What can hang from each mark:
kebev: nagavon zivozip
zodi: kebev
mubam: letefa murit zivozip
murit: letefa mubam zodi
zivozip: nagavon
nagavon: zivozip zodi

Each row was made from one small tree. The marks that hang from a mark follow it in brackets, in alphabetical order. Every link used is in the known rows. Write each row's tree.
Known rows:
murit[letefa mubam zodi[kebev[nagavon zivozip]]]: [ 38.0  -0.2 -19.9  18.2 -37.8  16.2 -39.9  21.6  36.0  -7.3  35.8 -30.0
  43.0  23.8  38.8  62.2   0.9  19.1  43.4]
mubam[letefa]: [ 26.6 -16.0  22.3  -3.8 -32.5   8.1   2.1  26.7  15.0  19.9  36.9  -5.3
   7.3   0.6  -3.4  24.2  16.9  32.0  10.3]
nagavon[zivozip zodi]: [  4.6 -13.6  30.1  21.8 -42.9   7.9 -12.3  16.5  21.1 -31.9  19.6  -2.9
 -25.3   3.2  -1.4  22.8  -6.2  38.7  -6.0]
nagavon[zivozip zodi[kebev]]: [ 15.1 -17.1  26.1  21.9 -46.0  13.4 -11.0  11.0   3.8 -39.0  21.7 -16.2
 -18.3   1.4   2.8  19.9   3.8  28.8   2.1]
murit[letefa mubam zodi]: [ 30.0  -1.8  -8.7  -2.4 -28.3  16.4 -25.9  15.5  12.3  33.1  49.4 -21.0
  29.5  21.0  39.9  40.4  10.5  19.1  17.0]
nagavon[zivozip]: [ 18.1 -23.2  34.6  11.9 -35.5   2.6 -11.1  11.2   8.8 -18.6  19.6 -11.6
 -13.2   1.9 -15.1  31.2   3.6  31.9   4.8]
mubam[murit[letefa zodi[kebev[nagavon]]]]: [ 10.3  -8.0  -8.3  11.0 -30.9  12.9 -17.9  27.8  10.3   3.4  35.7  -3.3
  38.7  10.8  27.1  44.2   5.0  19.6  22.4]
mubam[zivozip[nagavon[zodi]]]: [ 21.8 -18.0  39.8  26.7 -49.3  17.2  -1.6  13.0  30.6   7.4  18.5 -12.4
 -14.1   3.9  -4.1   7.1  23.1  39.0  24.2]
kebev[zivozip[nagavon[zodi]]]: [ 17.1 -16.6  33.4  33.5 -51.7   3.3 -23.5  24.5  59.1 -17.5   9.0 -17.3
 -16.4  12.3  13.9  31.1   2.6  44.7  23.8]
nagavon[zodi]: [ 16.0 -18.0  25.5  21.3 -37.3  12.8   0.3  24.0  16.4 -10.8  19.4  -4.0
 -11.3   3.2   3.2  12.5   4.6  36.8  -1.1]
zodi[kebev]: [ 39.7 -30.8  25.9  13.2 -32.6  13.7   3.0  13.7 -12.4  -3.9  22.3 -25.2
   7.5  -0.2  -5.4  15.8  25.5  19.2  18.8]
murit[zodi]: [ 29.2 -22.7  11.3   5.7 -40.6  15.6   6.8  22.0  10.1  13.0  27.7 -13.0
   8.3   7.3  15.2  27.6   8.4  28.1   9.2]
mubam[zivozip]: [ 37.8 -23.8  38.3   4.2 -30.5  14.3  12.2  15.9  -3.1   9.9  26.5 -11.3
   6.2  -1.1 -26.2  14.2  29.2  30.0  15.6]
murit[letefa mubam[zivozip[nagavon]] zodi]: [ 35.3  -1.6   5.5   3.2 -40.2  20.7 -28.0   4.4  26.7  51.8  47.8 -28.2
  25.1  22.1  32.3  34.5  29.3  21.4  42.9]
zodi[kebev[nagavon]]: [ 32.0 -29.9  17.3  34.6 -35.7  15.8  -0.5  15.7   5.4 -18.9   8.3 -16.6
  12.0  -1.9 -12.3  23.4  11.7  23.9  31.1]
murit[letefa mubam[zivozip] zodi[kebev[nagavon]]]: [ 42.4  -2.0 -14.4  11.9 -35.0  30.4 -16.3   9.1   6.9  18.9  44.6 -24.5
  45.3  15.3  20.0  38.6  21.2  13.5  44.4]
kebev[zivozip]: [ 33.1 -22.8  33.0  10.0 -33.7   0.5 -10.0  28.5  25.6 -15.4  17.4 -17.1
   4.0   7.1  -7.3  38.0   8.5  35.6  13.8]
murit[letefa mubam[zivozip] zodi]: [ 39.8   1.0  -0.2 -10.9 -29.1  22.6 -15.7  13.3   5.1  41.1  55.9 -20.6
  34.2  17.7  23.3  34.8  25.0  20.0  23.2]
mubam[letefa murit[zodi]]: [  6.4  -5.0  12.1 -18.9 -36.2   3.2   0.3  40.7  16.0  37.2  66.0   3.0
  19.1   6.9  31.7  36.6  11.9  31.9  -8.6]

Which tree is each row?
[ 18.8 -18.8  16.7  -1.6 -37.1   9.2   1.0  27.3 -12.2  14.6  52.7 -17.0
  18.3   6.2  29.2  29.6  20.1  19.7  -0.1] -> mubam[murit[zodi[kebev]]]
[ 16.3  -1.6  20.3 -26.9 -37.6   8.9  11.6  37.8   9.4  45.0  74.1   3.1
  25.1   3.4  15.5  32.0  26.4  32.1  -1.9] -> mubam[letefa murit[zodi] zivozip]
[  6.8  -4.4   5.1 -12.7 -25.5   5.2 -16.2  31.6   8.1  26.8  47.5   0.6
  27.8  13.3  30.6  40.9   9.1  25.0   1.1] -> mubam[murit[letefa zodi]]
[ 49.9  -3.1   2.0 -16.1 -43.0  26.3   2.6  17.2  -3.2  45.5  77.9 -30.9
  32.5   9.0  28.8  26.9  38.4  15.9  22.1] -> murit[mubam[letefa zivozip] zodi[kebev]]
[ -2.1 -12.6  21.6  43.7 -45.7   9.9 -15.3  18.4  40.1 -48.3   4.5   6.3
 -20.5   2.9  -9.0  30.9 -21.1  42.6   6.5] -> kebev[nagavon[zivozip zodi]]
[ 41.4  -4.5   1.7   3.8 -56.4   9.8 -32.4  19.8  46.0  30.6  59.8 -45.0
  21.5  21.7  54.7  51.1  22.2  23.3  41.2] -> murit[mubam[letefa] zodi[kebev[zivozip[nagavon]]]]
[ 38.3 -16.2  -9.7  -3.5 -33.3  23.2  -8.4  15.6  -3.2  12.4  29.4 -21.7
  30.4   9.6  24.9  32.7  18.7  14.4  27.4] -> murit[letefa zodi[kebev]]
[ 12.2  -5.0  27.3 -12.5 -48.6   7.2  -1.3  29.1  30.3  55.9  65.6  -5.2
  15.6   8.0  23.4  31.6  30.5  34.3  17.4] -> mubam[letefa murit[zodi] zivozip[nagavon]]
[ 23.6 -25.0  26.7  36.5 -50.7  16.4 -11.3   9.9  20.3  -5.9  13.8 -25.1
 -13.0   4.6  16.2   8.8  19.8  28.4  27.3] -> zivozip[nagavon[zodi[kebev]]]
[ 31.2 -16.5  22.1  19.9 -43.3  10.4  -8.9  27.4  21.1 -36.1  20.9 -23.3
  -0.8   6.2  10.3  27.2   9.3  32.9  11.2] -> nagavon[zodi[kebev[zivozip]]]
[ 22.3  -2.9   2.5 -13.3 -32.0   2.8 -26.0  36.2  12.9   1.6  48.4 -18.0
  37.5  17.4  37.0  55.5  13.6  21.8  14.2] -> mubam[murit[letefa zodi[kebev[zivozip]]]]
[ 30.5  -2.1  -1.2  -8.8 -39.8  14.3  -9.6  24.8  20.4  44.3  67.1 -18.5
  19.8  14.3  40.3  36.3  13.0  25.5   7.9] -> murit[mubam[letefa] zodi]
[ 37.0 -25.2  18.7  33.4 -38.4   7.8 -12.3  24.7  27.8 -37.6   6.4 -21.8
  14.9   4.4 -11.1  41.4   5.2  29.8  36.1] -> zodi[kebev[nagavon zivozip]]
[ 33.5  -4.7 -22.3  19.8 -33.3  24.2 -28.0  11.5  14.4  11.1  36.8 -25.1
  39.9  18.3  37.1  43.0   6.9  13.2  39.0] -> murit[letefa mubam zodi[kebev[nagavon]]]
[ 14.8  -2.9   1.4   2.8 -45.7   2.6 -12.0  46.7  39.9  -3.4  53.3  -6.7
  33.3   9.2  30.8  59.2   1.9  31.5  18.1] -> mubam[letefa murit[zodi[kebev[nagavon zivozip]]]]
[ 33.1  -0.9  22.0  14.1 -51.3  21.6 -15.9  10.0  22.8  32.4  60.5 -31.2
   4.1   8.7  24.7  12.0  38.9  26.5  31.4] -> murit[mubam[letefa zivozip[nagavon[zodi[kebev]]]]]
[ 15.2  -3.6  -5.7   8.6 -34.2   5.1 -29.3  37.6  31.4 -14.3  34.7  -8.2
  42.3  17.1  30.0  62.4  -0.8  25.5  26.7] -> mubam[murit[letefa zodi[kebev[nagavon zivozip]]]]
[ 13.6 -12.2  18.9  40.8 -43.1   7.1 -13.6  35.3  57.2 -45.6   2.3  -0.4
  -3.0   8.1  -1.3  37.8 -15.6  46.8  15.8] -> kebev[nagavon[zodi] zivozip]
